Below are the code and all the weights of a small trained network. Each question names an input and a class and asks about switching units off, where a switched-off unit gives its printed mean instead of its output.

import numpy as np


def w(rows, s, z=0):
    codes = np.array(rows[::2]) - 128.0
    scale = np.full(codes.shape[1], s)
    scale[-1] = z or s
    return codes * scale


def f(y):
    return np.maximum(y, 0)


def log_softmax(a):
    a = a - a.max(-1, keepdims=True)
    return a - np.log(np.exp(a).sum(-1, keepdims=True))


def net(x, mask):
    res = np.array(x, float).reshape(1, 8) / 4 @ E
    y = f(res @ A[0][:, :-1].T + A[0][:, -1])
    res = res + np.where(mask, y, B[0][:, -1]) @ B[0][:, :-1]
    return log_softmax(res[-1] @ U[:, :-1].T + U[:, -1])


A, B = {}, {}
E = w([
[114,168,60],'x0',
[39,132,171],'x1',
[113,186,88],'x2',
[133,115,136],'x3',
[12,48,150],'x4',
[148,128,254],'x5',
[189,138,103],'x6',
[104,185,233],'x7',
],0.005)
A[0] = w([
[31,60,159,134],'N0',
[72,66,161,129],'N1',
[77,176,132,121],'N2',
[133,79,36,163],'N3',
[249,121,139,195],'N4',
[167,120,127,166],'N5',
[96,92,6,133],'N6',
[124,165,105,143],'N7',
[221,158,125,129],'N8',
[138,124,134,96],'N9',
[132,60,157,147],'N10',
[128,167,191,111],'N11',
[199,96,74,253],'N12',
[132,157,195,197],'N13',
[126,168,188,107],'N14',
[118,152,153,117],'N15',
[105,154,45,124],'N16',
[64,75,158,163],'N17',
[255,161,126,179],'N18',
[132,117,17,181],'N19',
[122,32,104,189],'N20',
[112,163,181,99],'N21',
[101,77,145,183],'N22',
[126,137,31,150],'N23',
],0.0095,0.0045)
B[0] = w([
[206,138,216,197],'N0',
[187,144,231,175],'N1',
[145,159,158,155],'N2',
[61,92,63,216],'N3',
[194,64,199,230],'N4',
[210,74,153,169],'N5',
[87,95,2,221],'N6',
[164,109,155,161],'N7',
[211,103,188,197],'N8',
[148,139,116,128],'N9',
[206,72,208,164],'N10',
[55,162,41,159],'N11',
[135,59,89,255],'N12',
[133,128,102,190],'N13',
[49,154,73,157],'N14',
[95,170,90,142],'N15',
[112,100,108,190],'N16',
[172,112,190,187],'N17',
[195,68,197,239],'N18',
[101,93,65,236],'N19',
[155,49,89,201],'N20',
[88,144,98,151],'N21',
[200,102,152,178],'N22',
[99,92,66,212],'N23',
],0.0061,0.0063)
U = w([
[253,2,213,249],'0',
[3,56,21,65],'1',
[94,251,188,16],'2',
],0.0058,0.002)

Each question gives the input, the list of numbers given to net, and the class t.
The units are the neurons (one row each of A and B). Each row of codes is followed by its name. A weight is (code - 128) times the scale printed after its matrix; where a second scale follows, it is the last column's (A, B and U).
mask holds one flag per neuron, in row order. A switched-off neuron (its flag False) gives its mean, the last column of its row in B, instead of its output. The means were averaged over made-up inputs and are rounded, as every weight is.
A unit's drop is (log p(t) with every unit on - log p(t) with that unit switched off) / (log p(t) with every unit on - log p(t) with every unit switched off).
The circuit of an input: a set's keep is (log p(t) with only the set's units on - log p(t) with every unit switched off) / (log p(t) with every unit on - log p(t) with every unit switched off). Starting from the 12 units with the biggest drops (on a tie, the unit counted first), units are removed one at a time, each time the one whose removal leaves the highest keep (on an exact tie, the one counted first), for as long as the keep stays at least 0.8.
circuit, biggest first: the units of the circuit, biggest drop first
unit that matters most: the unit with the biggest drop
top k neurons: the k neurons with the biggest drops, biggest first
drop when u is switched off: that unit's drop, to one decimal
input [-8,3,4,7,-5,8,6,8], class 2: circuit, biggest first	N11, N14
input [8,-2,0,-1,-1,8,-3,5], class 1: circuit, biggest first	N11, N14
input [-2,7,7,7,8,-5,-4,-3], class 0: top 2 neurons	N0, N1
input [1,-6,-2,-7,-3,-3,-3,-5], class 1: circuit, biggest first	N6, N3
input [7,-8,5,6,8,-3,-3,7], class 2: unit that matters most	N12
input [3,0,-3,-7,-2,1,-7,-4], class 1: circuit, biggest first	N18, N4, N8
input [2,-5,-7,0,-4,-7,-1,-6], class 1: circuit, biggest first	N6, N3
input [3,1,1,7,-4,-6,-5,5], class 2: drop when N20 is switched off	0.2
input [3,-1,-4,-7,-1,-5,7,0], class 1: drop when N6 is switched off	0.2
input [-3,-2,8,-5,8,2,-4,3], class 2: drop when N18 is switched off	0.3
input [-6,5,3,-7,8,7,7,6], class 2: drop when N11 is switched off	0.3
